Here is a tiny trained network, its code and every weight. The questions are about switching its units off for an input and a class, where a switched-off unit gives its printed mean instead of its output.

import numpy as np


def w(rows, s, z=0):
    codes = np.array(rows[::2]) - 128.0
    scale = np.full(codes.shape[1], s)
    scale[-1] = z or s
    return codes * scale


def f(y):
    return np.maximum(y, 0)


def log_softmax(a):
    a = a - a.max(-1, keepdims=True)
    return a - np.log(np.exp(a).sum(-1, keepdims=True))


def net(x, mask):
    res = np.array(x, float).reshape(1, 7) / 4 @ E
    y = f(res @ A[0][:, :-1].T + A[0][:, -1])
    res = res + np.where(mask, y, B[0][:, -1]) @ B[0][:, :-1]
    return log_softmax(res[-1] @ U[:, :-1].T + U[:, -1])


A, B = {}, {}
E = w([
[128,126,128,127,127],'x0',
[128,129,128,130,130],'x1',
[128,128,128,127,127],'x2',
[107,153,9,119,100],'x3',
[121,179,133,4,164],'x4',
[128,129,128,128,128],'x5',
[14,68,116,129,173],'x6',
],0.014)
A[0] = w([
[125,139,100,116,130,86],'n0',
[139,118,136,123,140,211],'n1',
[114,117,124,154,144,78],'n2',
[141,105,119,97,113,153],'n3',
[95,110,107,108,111,60],'n4',
[96,134,91,143,132,74],'n5',
[125,116,141,130,110,122],'n6',
[134,118,109,138,119,96],'n7',
[144,113,131,133,110,97],'n8',
[119,154,4,130,107,149],'n9',
[129,136,118,130,117,128],'n10',
[113,156,145,138,119,120],'n11',
[138,121,154,128,137,197],'n12',
[72,110,124,175,150,96],'n13',
[143,96,115,200,117,222],'n14',
[67,96,125,127,158,130],'n15',
[123,140,151,135,134,171],'n16',
[137,115,124,124,131,80],'n17',
[136,121,126,143,89,115],'n18',
[138,96,136,143,121,133],'n19',
[31,71,126,119,160,135],'n20',
[123,152,99,130,141,92],'n21',
[92,107,120,155,119,64],'n22',
[151,137,92,137,139,132],'n23',
[131,119,126,105,120,188],'n24',
[104,113,140,132,145,106],'n25',
[122,145,113,155,132,89],'n26',
[106,146,120,148,114,91],'n27',
[124,140,127,132,144,102],'n28',
[130,133,108,127,109,104],'n29',
[104,109,154,128,119,84],'n30',
[116,113,90,129,132,79],'n31',
[134,92,120,217,93,254],'n32',
[119,113,153,137,109,49],'n33',
[127,147,152,146,118,150],'n34',
],0.024,0.0096)
B[0] = w([
[124,103,130,95,136,151],'n0',
[165,139,168,109,141,160],'n1',
[125,129,146,150,107,147],'n2',
[146,137,142,111,110,150],'n3',
[113,66,145,103,142,153],'n4',
[119,76,142,131,120,161],'n5',
[127,136,126,132,139,139],'n6',
[124,120,113,131,133,142],'n7',
[127,130,121,128,146,141],'n8',
[166,109,44,116,54,248],'n9',
[134,150,113,130,126,141],'n10',
[130,119,135,120,138,133],'n11',
[135,149,170,101,163,166],'n12',
[127,124,192,163,76,186],'n13',
[138,131,108,198,168,223],'n14',
[49,128,126,133,122,193],'n15',
[137,115,176,107,151,153],'n16',
[118,136,134,134,145,128],'n17',
[133,122,120,128,155,154],'n18',
[124,140,124,142,146,157],'n19',
[1,133,116,126,125,230],'n20',
[125,109,126,101,138,151],'n21',
[137,104,174,156,85,161],'n22',
[144,159,101,146,116,158],'n23',
[154,137,155,103,114,157],'n24',
[99,181,86,144,131,153],'n25',
[134,119,121,136,112,142],'n26',
[127,119,119,136,117,141],'n27',
[123,128,130,122,124,130],'n28',
[128,151,104,138,127,146],'n29',
[93,170,99,141,135,148],'n30',
[118,88,141,126,126,154],'n31',
[141,117,117,237,168,250],'n32',
[113,139,141,146,138,139],'n33',
[139,113,156,118,152,152],'n34',
],0.063,0.026)
U = w([
[213,154,163,214,249,157],'0',
[36,175,220,241,177,17],'1',
[249,78,11,225,140,138],'2',
[63,16,68,247,47,122],'3',
[183,230,250,69,100,252],'4',
[2,202,204,32,141,179],'5',
[227,157,74,24,51,46],'6',
[23,83,89,2,26,19],'7',
],0.0059,0.0029)

Each question gives the input, the list of numbers given to net, and the class t.
The units are the neurons (one row each of A and B). Each row of codes is followed by its name. A weight is (code - 128) times the scale printed after its matrix; where a second scale follows, it is the last column's (A, B and U).
mask holds one flag per neuron, in row order. A switched-off neuron (its flag False) gives its mean, the last column of its row in B, instead of its output. The means were averaged over made-up inputs and are rounded, as every weight is.
A unit's drop is (log p(t) with every unit on - log p(t) with that unit switched off) / (log p(t) with every unit on - log p(t) with every unit switched off).
The circuit of an input: a set's keep is (log p(t) with only the set's units on - log p(t) with every unit switched off) / (log p(t) with every unit on - log p(t) with every unit switched off). Starting from the 12 units with the biggest drops (on a tie, the unit counted first), units are removed one at a time, each time the one whose removal leaves the highest keep (on an exact tie, the one counted first), for as long as the keep stays at least 0.8.
circuit, biggest first: the units of the circuit, biggest drop first
most important unit: the unit with the biggest drop
top k neurons: the k neurons with the biggest drops, biggest first
drop of u: that unit's drop, to one decimal
input [-7,5,-8,-4,1,4,-5], class 4: circuit, biggest first	(n32 n20 n14)
input [-1,0,0,6,1,-2,3], class 7: circuit, biggest first	(n32 n14)
input [-8,5,7,-4,-1,6,-4], class 0: top 2 neurons	(n20 n9)
input [3,4,-4,6,3,3,0], class 6: most important unit	n32
input [-5,5,6,-4,5,2,-7], class 4: top 2 neurons	(n32 n20)
input [6,-3,-2,-4,1,6,-5], class 4: circuit, biggest first	(n32 n20 n14)
input [-4,0,4,-7,1,-1,-1], class 4: top 2 neurons	(n32 n20)
input [7,-3,7,-1,3,4,-6], class 4: top 2 neurons	(n32 n9)
input [3,1,2,6,1,4,-6], class 6: top 2 neurons	(n32 n14)
input [-2,-2,8,2,1,-5,-1], class 6: top 3 neurons	(n32 n20 n14)
input [2,-5,3,-1,3,7,2], class 5: top 2 neurons	(n32 n9)
input [5,8,-8,-1,0,4,8], class 1: drop of n9	0.8
input [-7,-5,-7,-1,8,-2,3], class 5: drop of n9	0.3
input [-1,8,8,0,4,-1,-4], class 4: drop of n23	0.0
input [4,6,-1,0,7,5,-5], class 4: most important unit	n9
